[[127 126 124]
 [113 153 129]]
->
[[126 124 127]
 [153 129 113]]

[[128 131 127 151 120 127 111 126 143 139]
 [131 137 132 120 137 136 141 140 125 125]
 [121 128 121 129 131 122 132 123 131 122]
 [128 121 126 100 132 118 131 116 109 113]
 [128 125 128 109 135 128 141 128 111 115]
 [122 124 124 142 128 126 140 130 128 127]
 [124 132 124 124 124 127 127 130 130 123]
 [125 130 133 152 131 142 145 144 136 140]]
->
[[131 127 151 120 127 111 126 143 139 128]
 [137 132 120 137 136 141 140 125 125 131]
 [128 121 129 131 122 132 123 131 122 121]
 [121 126 100 132 118 131 116 109 113 128]
 [125 128 109 135 128 141 128 111 115 128]
 [124 124 142 128 126 140 130 128 127 122]
 [132 124 124 124 127 127 130 130 123 124]
 [130 133 152 131 142 145 144 136 140 125]]

[[137 134]
 [104 103]
 [132 113]
 [124 134]
 [124 129]
 [124 136]
 [124 141]
 [135 134]
 [111 134]
 [120 134]]
->
[[134 137]
 [103 104]
 [113 132]
 [134 124]
 [129 124]
 [136 124]
 [141 124]
 [134 135]
 [134 111]
 [134 120]]

[[103 145 124 127 110 106 116 122 124 114]
 [127 129 126 138 132 128 130 137 123 119]
 [132 130 119 118 129 129 130 120 129 130]
 [138 127 120 114 132 134 133 120 129 134]
 [120 135 130 121 110 120 134 122 146 143]
 [112 137 128 128 114 114 122 124 132 126]
 [126 125 132 136 132 128 121 132 121 120]
 [133 125 127 123 127 131 133 123 135 137]]
->
[[145 124 127 110 106 116 122 124 114 103]
 [129 126 138 132 128 130 137 123 119 127]
 [130 119 118 129 129 130 120 129 130 132]
 [127 120 114 132 134 133 120 129 134 138]
 [135 130 121 110 120 134 122 146 143 120]
 [137 128 128 114 114 122 124 132 126 112]
 [125 132 136 132 128 121 132 121 120 126]
 [125 127 123 127 131 133 123 135 137 133]]

[[126 137 139 127 139 126]
 [128 130 130 128 130 128]
 [128 145 130 134 144 151]
 [120 129 132 126 128 132]
 [128 129 130 128 130 128]
 [124 116 149 134 108 145]
 [140 105 113 147 119 118]
 [127 128 130 126 125 127]
 [126 127 132 124 122 127]]
->
[[137 139 127 139 126 126]
 [130 130 128 130 128 128]
 [145 130 134 144 151 128]
 [129 132 126 128 132 120]
 [129 130 128 130 128 128]
 [116 149 134 108 145 124]
 [105 113 147 119 118 140]
 [128 130 126 125 127 127]
 [127 132 124 122 127 126]]

[[110 148 125]
 [129 126 103]
 [153 131 122]]
->
[[148 125 110]
 [126 103 129]
 [131 122 153]]

[[133 134 107 119 142 127 119 122]
 [132 137 107 118 143 127 118 122]
 [130 140 104 116 136 124 119 120]
 [123 142 104 117 136 120 123 123]
 [151 116 136 129 157 150 123 130]]
->
[[134 107 119 142 127 119 122 133]
 [137 107 118 143 127 118 122 132]
 [140 104 116 136 124 119 120 130]
 [142 104 117 136 120 123 123 123]
 [116 136 129 157 150 123 130 151]]
---
[[138 126 125 124 136 122]
 [132 125 119 130 105 132]]
->
[[132 125 119 130 105 132]
 [138 126 125 124 136 122]]

[[120 136 127 116 140 122 109 140 133]
 [130 141 104 123 128 141 122 122 122]
 [125 120 147 125 126 122 129 131 132]]
->
[[125 120 147 125 126 122 129 131 132]
 [130 141 104 123 128 141 122 122 122]
 [120 136 127 116 140 122 109 140 133]]

[[128 128 128 126 126 128]
 [127 127 127 125 127 129]
 [127 129 136 116 118 123]
 [130 127 129 127 126 129]
 [128 129 123 131 134 136]
 [126 128 128 130 130 127]
 [130 132 123 124 123 131]
 [129 128 128 127 127 129]
 [126 126 128 126 130 129]
 [129 129 121 133 136 135]
 [121 130 145 114 114 118]
 [123 153 119 128 126 133]]
->
[[123 153 119 128 126 133]
 [121 130 145 114 114 118]
 [129 129 121 133 136 135]
 [126 126 128 126 130 129]
 [129 128 128 127 127 129]
 [130 132 123 124 123 131]
 [126 128 128 130 130 127]
 [128 129 123 131 134 136]
 [130 127 129 127 126 129]
 [127 129 136 116 118 123]
 [127 127 127 125 127 129]
 [128 128 128 126 126 128]]

[[111 125 123 131 151 135]
 [125 124 124 131 128 127]
 [128 129 128 129 126 131]
 [126 125 126 133 127 126]]
->
[[126 125 126 133 127 126]
 [128 129 128 129 126 131]
 [125 124 124 131 128 127]
 [111 125 123 131 151 135]]

[[124 134 156 103 102 110]
 [125 128 115 147 146 145]
 [124 127 133 129 128 129]
 [125 128 142 115 101 112]
 [128 130 144 115 100 107]
 [121 132 114 140 150 149]]
->
[[121 132 114 140 150 149]
 [128 130 144 115 100 107]
 [125 128 142 115 101 112]
 [124 127 133 129 128 129]
 [125 128 115 147 146 145]
 [124 134 156 103 102 110]]

[[128 128 128 128]
 [111 123 103 129]
 [124 124 124 124]
 [133 126 137 123]
 [125 125 125 124]]
->
[[125 125 125 124]
 [133 126 137 123]
 [124 124 124 124]
 [111 123 103 129]
 [128 128 128 128]]

[[116 136 128 127 126 122 127 129 124]
 [128 123 137 137 136 131 121 133 117]
 [129 124 132 132 135 131 123 130 122]
 [138 121 128 127 133 137 133 131 135]
 [129 133 122 121 125 128 132 124 132]
 [129 128 126 131 128 128 127 127 129]
 [ 98 143 128 132 117 105 118 123 116]
 [126 128 127 127 129 130 128 128 127]]
->
[[126 128 127 127 129 130 128 128 127]
 [ 98 143 128 132 117 105 118 123 116]
 [129 128 126 131 128 128 127 127 129]
 [129 133 122 121 125 128 132 124 132]
 [138 121 128 127 133 137 133 131 135]
 [129 124 132 132 135 131 123 130 122]
 [128 123 137 137 136 131 121 133 117]
 [116 136 128 127 126 122 127 129 124]]

[[120 128 122 131 123 106 119 109]
 [148 157 137 143 139 130 124 140]
 [144 128 138 126 137 147 128 138]]
->
[[144 128 138 126 137 147 128 138]
 [148 157 137 143 139 130 124 140]
 [120 128 122 131 123 106 119 109]]
